Below is a small trained network, with its code and all its weights. Each question gives an input and a class and asks what happens when units are switched off, that is, made to give their printed mean instead of their output.

import numpy as np


def w(rows, s, z=0):
    codes = np.array(rows[::2]) - 128.0
    scale = np.full(codes.shape[1], s)
    scale[-1] = z or s
    return codes * scale


def f(y):
    return np.maximum(y, 0)


def log_softmax(a):
    a = a - a.max(-1, keepdims=True)
    return a - np.log(np.exp(a).sum(-1, keepdims=True))


def net(x, mask):
    res = np.array(x, float).reshape(1, 5) / 4 @ E
    y = f(res @ A[0][:, :-1].T + A[0][:, -1])
    res = res + np.where(mask, y, B[0][:, -1]) @ B[0][:, :-1]
    return log_softmax(res[-1] @ U[:, :-1].T + U[:, -1])


A, B = {}, {}
E = w([
[144,233,124,55,201,109,7,114,122],'x0',
[100,192,119,141,73,81,121,233,191],'x1',
[57,159,72,145,127,184,130,41,208],'x2',
[58,81,229,98,97,85,66,86,136],'x3',
[76,107,74,26,115,107,181,125,89],'x4',
],0.011)
A[0] = w([
[80,114,97,49,124,133,167,102,78,208],'neuron 0',
[145,93,153,152,208,155,137,37,61,112],'neuron 1',
[187,193,191,71,180,36,143,149,86,31],'neuron 2',
[187,162,187,235,118,164,71,66,209,149],'neuron 3',
[103,145,101,141,118,148,120,72,159,5],'neuron 4',
[12,165,75,188,132,87,145,80,195,17],'neuron 5',
[204,182,74,37,232,128,32,100,144,76],'neuron 6',
[184,91,137,83,194,133,185,1,63,90],'neuron 7',
[90,148,176,100,118,116,71,109,121,85],'neuron 8',
[105,133,105,127,124,198,120,77,188,16],'neuron 9',
[29,131,67,52,147,204,152,83,239,41],'neuron 10',
[76,52,211,134,94,79,117,103,168,128],'neuron 11',
[136,47,119,186,79,106,165,164,34,84],'neuron 12',
[217,95,196,69,146,79,179,172,90,77],'neuron 13',
[61,78,219,84,154,62,77,112,181,93],'neuron 14',
[158,160,92,71,168,81,60,116,222,62],'neuron 15',
[134,36,74,188,99,137,179,118,170,101],'neuron 16',
[39,154,62,45,105,49,167,152,134,209],'neuron 17',
[195,139,28,136,158,216,130,192,116,197],'neuron 18',
[174,96,170,104,120,39,196,165,180,43],'neuron 19',
[98,148,97,96,89,112,122,198,195,196],'neuron 20',
],0.0085,0.0032)
B[0] = w([
[223,139,217,110,152,196,110,214,191,214],'neuron 0',
[129,154,145,169,28,61,166,183,138,215],'neuron 1',
[73,52,88,145,92,109,86,56,83,188],'neuron 2',
[204,111,233,80,120,137,56,161,143,248],'neuron 3',
[144,121,103,97,122,97,88,88,59,169],'neuron 4',
[152,124,62,155,90,68,76,50,59,208],'neuron 5',
[105,46,108,138,101,225,199,51,176,254],'neuron 6',
[109,180,198,214,31,77,143,178,114,226],'neuron 7',
[190,93,131,134,132,120,221,139,158,185],'neuron 8',
[123,125,125,88,139,68,68,87,103,186],'neuron 9',
[135,115,113,78,143,66,25,139,81,238],'neuron 10',
[177,190,147,92,188,113,208,95,144,241],'neuron 11',
[100,53,99,122,147,141,93,80,165,229],'neuron 12',
[148,83,79,70,140,75,2,96,114,201],'neuron 13',
[239,156,118,84,156,69,197,129,147,231],'neuron 14',
[122,62,99,194,85,131,169,61,173,204],'neuron 15',
[117,5,169,110,141,182,170,44,167,226],'neuron 16',
[195,101,158,137,87,179,103,185,191,238],'neuron 17',
[207,200,112,77,193,50,186,181,111,218],'neuron 18',
[116,86,76,172,66,86,101,61,81,187],'neuron 19',
[105,163,155,190,62,123,164,179,184,208],'neuron 20',
],0.0079,0.012)
U = w([
[149,79,64,106,89,65,22,57,62,38],'0',
[137,149,158,252,2,76,160,155,180,187],'1',
[129,37,101,144,122,196,203,12,184,12],'2',
[227,153,104,86,195,89,242,108,145,202],'3',
[213,97,209,114,112,223,43,194,173,253],'4',
[164,130,182,120,148,183,142,144,163,143],'5',
],0.0084,0.0032)

Each question gives the input, the list of numbers given to net, and the class t.
The units are the neurons (one row each of A and B). Each row of codes is followed by its name. A weight is (code - 128) times the scale printed after its matrix; where a second scale follows, it is the last column's (A, B and U).
mask holds one flag per neuron, in row order. A switched-off neuron (its flag False) gives its mean, the last column of its row in B, instead of its output. The means were averaged over made-up inputs and are rounded, as every weight is.
A unit's drop is (log p(t) with every unit on - log p(t) with that unit switched off) / (log p(t) with every unit on - log p(t) with every unit switched off).
The circuit of an input: a set's keep is (log p(t) with only the set's units on - log p(t) with every unit switched off) / (log p(t) with every unit on - log p(t) with every unit switched off). Starting from the 12 units with the biggest drops (on a tie, the unit counted first), units are removed one at a time, each time the one whose removal leaves the highest keep (on an exact tie, the one counted first), for as long as the keep stays at least 0.8.
units of the circuit, in order: the units of the circuit, biggest drop first
k most important neurons: the k neurons with the biggest drops, biggest first
drop of u: that unit's drop, to one decimal
input [1,-7,1,-5,1], class 1: units of the circuit, in order => [neuron 7]
input [-2,-6,-2,7,-1], class 3: 3 most important neurons => [neuron 11; neuron 14; neuron 20]
input [-2,5,4,7,6], class 3: 4 most important neurons => [neuron 14; neuron 11; neuron 3; neuron 7]
input [-3,-6,-6,0,4], class 0: 3 most important neurons => [neuron 13; neuron 12; neuron 20]
input [-8,7,7,0,-4], class 2: 4 most important neurons => [neuron 16; neuron 7; neuron 13; neuron 1]
input [4,-8,-1,-3,8], class 1: 2 most important neurons => [neuron 7; neuron 1]
input [-2,-8,-5,-5,-1], class 1: 2 most important neurons => [neuron 7; neuron 1]
input [8,-1,7,8,1], class 2: 4 most important neurons => [neuron 6; neuron 15; neuron 8; neuron 18]
input [7,0,-7,-7,-1], class 0: 2 most important neurons => [neuron 2; neuron 13]
input [2,3,4,2,-2], class 0: 3 most important neurons => [neuron 0; neuron 7; neuron 5]
input [2,-6,6,-3,-4], class 0: units of the circuit, in order => [neuron 9; neuron 10]
input [-3,7,-6,-2,-8], class 4: 2 most important neurons => [neuron 3; neuron 7]
input [7,-1,6,8,8], class 3: 2 most important neurons => [neuron 14; neuron 8]
input [1,-4,5,-5,-6], class 4: units of the circuit, in order => [neuron 3]
input [-4,-6,-5,1,6], class 1: drop of neuron 1 => 0.5
input [-3,3,-7,-2,4], class 0: drop of neuron 13 => 0.1
input [5,-8,7,-3,4], class 1: drop of neuron 1 => 0.5
